Below are the code and all the weights of a small trained network. Each question names an input and a class and asks about switching units off, where a switched-off unit gives its printed mean instead of its output.

import numpy as np


def w(rows, s, z=0):
    codes = np.array(rows[::2]) - 128.0
    scale = np.full(codes.shape[1], s)
    scale[-1] = z or s
    return codes * scale


def f(y):
    return np.maximum(y, 0)


def log_softmax(a):
    a = a - a.max(-1, keepdims=True)
    return a - np.log(np.exp(a).sum(-1, keepdims=True))


def net(x, mask):
    res = np.array(x, float).reshape(1, 2) / 4 @ E
    y = f(res @ A[0][:, :-1].T + A[0][:, -1])
    res = res + np.where(mask, y, B[0][:, -1]) @ B[0][:, :-1]
    return log_softmax(res[-1] @ U[:, :-1].T + U[:, -1])


A, B = {}, {}
E = w([
[97,183,131,26,254,99,210,44,218],'x0',
[236,198,230,77,203,211,68,101,113],'x1',
],0.0086)
A[0] = w([
[234,227,181,64,175,122,87,119,74,163],'neuron 0',
[184,190,221,98,157,225,64,90,88,145],'neuron 1',
[161,98,153,136,102,131,164,110,154,124],'neuron 2',
[139,168,71,37,153,131,231,32,163,113],'neuron 3',
[215,150,155,81,145,231,8,49,119,87],'neuron 4',
[160,62,92,151,103,202,150,160,37,79],'neuron 5',
[153,176,92,160,181,132,143,95,122,251],'neuron 6',
[42,87,74,184,125,81,140,134,157,145],'neuron 7',
[159,78,126,155,54,193,77,208,73,164],'neuron 8',
[107,84,2,99,55,106,241,151,146,155],'neuron 9',
[194,97,86,157,113,148,59,254,55,137],'neuron 10',
[237,109,200,149,195,242,94,108,126,85],'neuron 11',
[141,68,102,121,81,155,44,157,94,96],'neuron 12',
[110,90,100,39,216,127,223,79,155,84],'neuron 13',
],0.0069,0.011)
B[0] = w([
[104,138,92,132,108,69,138,144,189,247],'neuron 0',
[146,99,105,120,63,87,138,99,163,248],'neuron 1',
[176,128,145,84,102,126,132,180,99,128],'neuron 2',
[49,98,197,195,180,116,55,203,97,218],'neuron 3',
[87,68,78,160,106,43,112,50,134,213],'neuron 4',
[83,54,143,231,185,152,109,100,89,167],'neuron 5',
[170,232,111,45,116,182,64,222,209,253],'neuron 6',
[112,133,71,131,78,79,142,103,217,205],'neuron 7',
[68,171,132,141,155,136,91,159,158,245],'neuron 8',
[147,106,56,97,91,65,135,147,191,226],'neuron 9',
[91,146,167,138,189,167,95,167,145,227],'neuron 10',
[67,52,98,124,124,57,136,71,162,207],'neuron 11',
[72,86,131,207,165,183,91,198,94,177],'neuron 12',
[38,29,178,222,254,182,69,142,152,203],'neuron 13',
],0.0081,0.011)
U = w([
[119,88,65,129,87,68,128,90,156,73],'0',
[97,111,174,162,179,170,88,149,131,61],'1',
[147,254,110,69,93,156,100,170,158,253],'2',
[160,116,150,109,125,142,160,87,76,100],'3',
[174,150,122,155,133,136,189,65,113,93],'4',
[161,119,130,105,127,169,144,65,92,95],'5',
],0.015,0.008)

Each question gives the input, the list of numbers given to net, and the class t.
The units are the neurons (one row each of A and B). Each row of codes is followed by its name. A weight is (code - 128) times the scale printed after its matrix; where a second scale follows, it is the last column's (A, B and U).
mask holds one flag per neuron, in row order. A switched-off neuron (its flag False) gives its mean, the last column of its row in B, instead of its output. The means were averaged over made-up inputs and are rounded, as every weight is.
A unit's drop is (log p(t) with every unit on - log p(t) with that unit switched off) / (log p(t) with every unit on - log p(t) with every unit switched off).
The circuit of an input: a set's keep is (log p(t) with only the set's units on - log p(t) with every unit switched off) / (log p(t) with every unit on - log p(t) with every unit switched off). Starting from the 12 units with the biggest drops (on a tie, the unit counted first), units are removed one at a time, each time the one whose removal leaves the highest keep (on an exact tie, the one counted first), for as long as the keep stays at least 0.8.
units of the circuit, in order: the units of the circuit, biggest drop first
k most important neurons: the k neurons with the biggest drops, biggest first
drop when u is switched off: that unit's drop, to one decimal
input [7,2], class 1: units of the circuit, in order -> (neuron 13)
input [-2,4], class 0: 3 most important neurons -> (neuron 4; neuron 11; neuron 1)
input [-4,-3], class 1: 2 most important neurons -> (neuron 6; neuron 1)
input [5,5], class 0: 2 most important neurons -> (neuron 1; neuron 0)
input [-3,-1], class 2: 2 most important neurons -> (neuron 13; neuron 3)
input [0,3], class 2: 2 most important neurons -> (neuron 13; neuron 9)
input [-3,2], class 2: 2 most important neurons -> (neuron 13; neuron 3)
input [7,8], class 0: 3 most important neurons -> (neuron 1; neuron 4; neuron 0)
input [7,-6], class 1: 3 most important neurons -> (neuron 13; neuron 3; neuron 1)
input [-1,-3], class 2: 2 most important neurons -> (neuron 4; neuron 11)
input [5,1], class 1: 2 most important neurons -> (neuron 13; neuron 3)
input [-1,3], class 2: drop when neuron 9 is switched off -> 0.2
input [7,1], class 1: drop when neuron 9 is switched off -> 0.0
input [8,-7], class 1: drop when neuron 11 is switched off -> 0.1
input [6,6], class 0: units of the circuit, in order -> (neuron 4)
